Below is a small trained network, with its code and all its weights. Each question gives an input and a class and asks what happens when units are switched off, that is, made to give their printed mean instead of their output.

import numpy as np


def w(rows, s, z=0):
    codes = np.array(rows[::2]) - 128.0
    scale = np.full(codes.shape[1], s)
    scale[-1] = z or s
    return codes * scale


def f(y):
    return y / 2 * (1 + np.tanh(0.7978845608 * (y + 0.044715 * y**3)))


def log_softmax(a):
    a = a - a.max(-1, keepdims=True)
    return a - np.log(np.exp(a).sum(-1, keepdims=True))


def net(x, mask):
    res = np.array(x, float).reshape(1, 7) / 4 @ E
    y = f(res @ A[0][:, :-1].T + A[0][:, -1])
    res = res + np.where(mask, y, B[0][:, -1]) @ B[0][:, :-1]
    return log_softmax(res[-1] @ U[:, :-1].T + U[:, -1])


A, B = {}, {}
E = w([
[141,137,70,236,90,59],'x0',
[158,113,136,124,135,130],'x1',
[85,148,91,132,149,114],'x2',
[77,117,133,208,202,214],'x3',
[185,253,186,149,161,122],'x4',
[171,108,145,124,129,136],'x5',
[140,122,143,126,114,134],'x6',
],0.011)
A[0] = w([
[158,107,130,122,112,74,111],'N0',
[157,124,106,112,114,151,153],'N1',
[108,104,149,56,134,187,139],'N2',
[160,136,155,130,144,132,164],'N3',
[133,147,123,55,107,48,77],'N4',
[145,155,156,184,127,83,74],'N5',
[140,154,101,41,82,64,85],'N6',
[148,134,118,86,104,74,79],'N7',
[91,69,97,96,114,135,71],'N8',
[137,63,61,113,123,128,43],'N9',
[101,165,192,117,143,132,74],'N10',
[103,134,152,165,135,172,99],'N11',
[117,102,122,196,171,200,78],'N12',
[136,168,105,8,157,202,99],'N13',
[164,138,111,215,96,95,148],'N14',
[91,118,189,69,141,139,144],'N15',
[132,203,190,114,143,74,35],'N16',
[131,184,150,95,194,102,178],'N17',
[150,96,72,184,109,109,120],'N18',
[110,151,131,142,179,107,137],'N19',
[74,32,126,105,113,113,36],'N20',
[97,55,110,108,94,136,2],'N21',
],0.013,0.0022)
B[0] = w([
[109,73,126,203,174,102,167],'N0',
[120,122,134,121,139,69,136],'N1',
[87,154,51,173,110,85,215],'N2',
[137,146,110,48,115,96,161],'N3',
[104,61,225,203,184,224,206],'N4',
[105,200,93,101,85,97,190],'N5',
[112,70,190,182,182,208,220],'N6',
[74,110,231,141,187,127,181],'N7',
[255,147,99,78,132,173,201],'N8',
[149,182,169,73,132,96,198],'N9',
[153,147,97,110,127,117,178],'N10',
[100,118,229,129,192,192,185],'N11',
[145,53,160,223,231,168,245],'N12',
[30,83,14,98,111,52,233],'N13',
[78,128,19,112,80,16,231],'N14',
[82,61,79,120,103,34,197],'N15',
[154,195,189,109,102,159,214],'N16',
[155,190,83,62,93,146,209],'N17',
[53,169,88,108,110,82,211],'N18',
[141,149,174,127,126,195,170],'N19',
[191,230,134,66,102,189,222],'N20',
[150,194,138,89,115,147,200],'N21',
],0.0073,0.011)
U = w([
[2,68,63,122,104,14,156],'0',
[71,44,231,216,220,176,1],'1',
[192,209,156,50,105,142,249],'2',
],0.0076,0.0013)

Each question gives the input, the list of numbers given to net, and the class t.
The units are the neurons (one row each of A and B). Each row of codes is followed by its name. A weight is (code - 128) times the scale printed after its matrix; where a second scale follows, it is the last column's (A, B and U).
mask holds one flag per neuron, in row order. A switched-off neuron (its flag False) gives its mean, the last column of its row in B, instead of its output. The means were averaged over made-up inputs and are rounded, as every weight is.
A unit's drop is (log p(t) with every unit on - log p(t) with that unit switched off) / (log p(t) with every unit on - log p(t) with every unit switched off).
The circuit of an input: a set's keep is (log p(t) with only the set's units on - log p(t) with every unit switched off) / (log p(t) with every unit on - log p(t) with every unit switched off). Starting from the 12 units with the biggest drops (on a tie, the unit counted first), units are removed one at a time, each time the one whose removal leaves the highest keep (on an exact tie, the one counted first), for as long as the keep stays at least 0.8.
units of the circuit, in order: the units of the circuit, biggest drop first
k most important neurons: the k neurons with the biggest drops, biggest first
drop when u is switched off: that unit's drop, to one decimal
input [7,-7,-5,-6,7,5,-2], class 0: units of the circuit, in order : [N14]
input [5,-6,-1,-8,8,3,-7], class 1: 2 most important neurons : [N4, N6]
input [-7,5,1,5,-8,7,6], class 2: 4 most important neurons : [N20, N8, N21, N14]
input [-8,1,6,0,8,7,1], class 0: 2 most important neurons : [N13, N15]
input [-5,-2,3,0,-8,2,3], class 2: 2 most important neurons : [N20, N8]
input [-3,4,-2,-6,-8,-6,5], class 2: 2 most important neurons : [N20, N8]
input [2,-7,4,5,-5,6,2], class 1: 2 most important neurons : [N12, N17]
input [6,-1,-6,-7,5,5,3], class 1: 2 most important neurons : [N4, N6]
input [-4,5,-2,-3,-2,4,-1], class 0: 2 most important neurons : [N13, N12]
input [-6,4,0,6,-6,4,-5], class 0: 4 most important neurons : [N13, N2, N15, N4]
input [1,7,4,2,3,-3,-6], class 2: 3 most important neurons : [N4, N13, N6]
input [4,1,3,5,1,-6,-1], class 1: 2 most important neurons : [N12, N13]
input [3,-7,-8,-4,3,-6,5], class 1: drop when N4 is switched off : 0.2
input [-6,-6,2,-8,2,1,-7], class 1: units of the circuit, in order : [N4]
input [2,-6,1,-7,-6,-6,-7], class 1: drop when N6 is switched off : 0.3
input [6,4,1,0,-7,-8,8], class 2: drop when N20 is switched off : 0.4
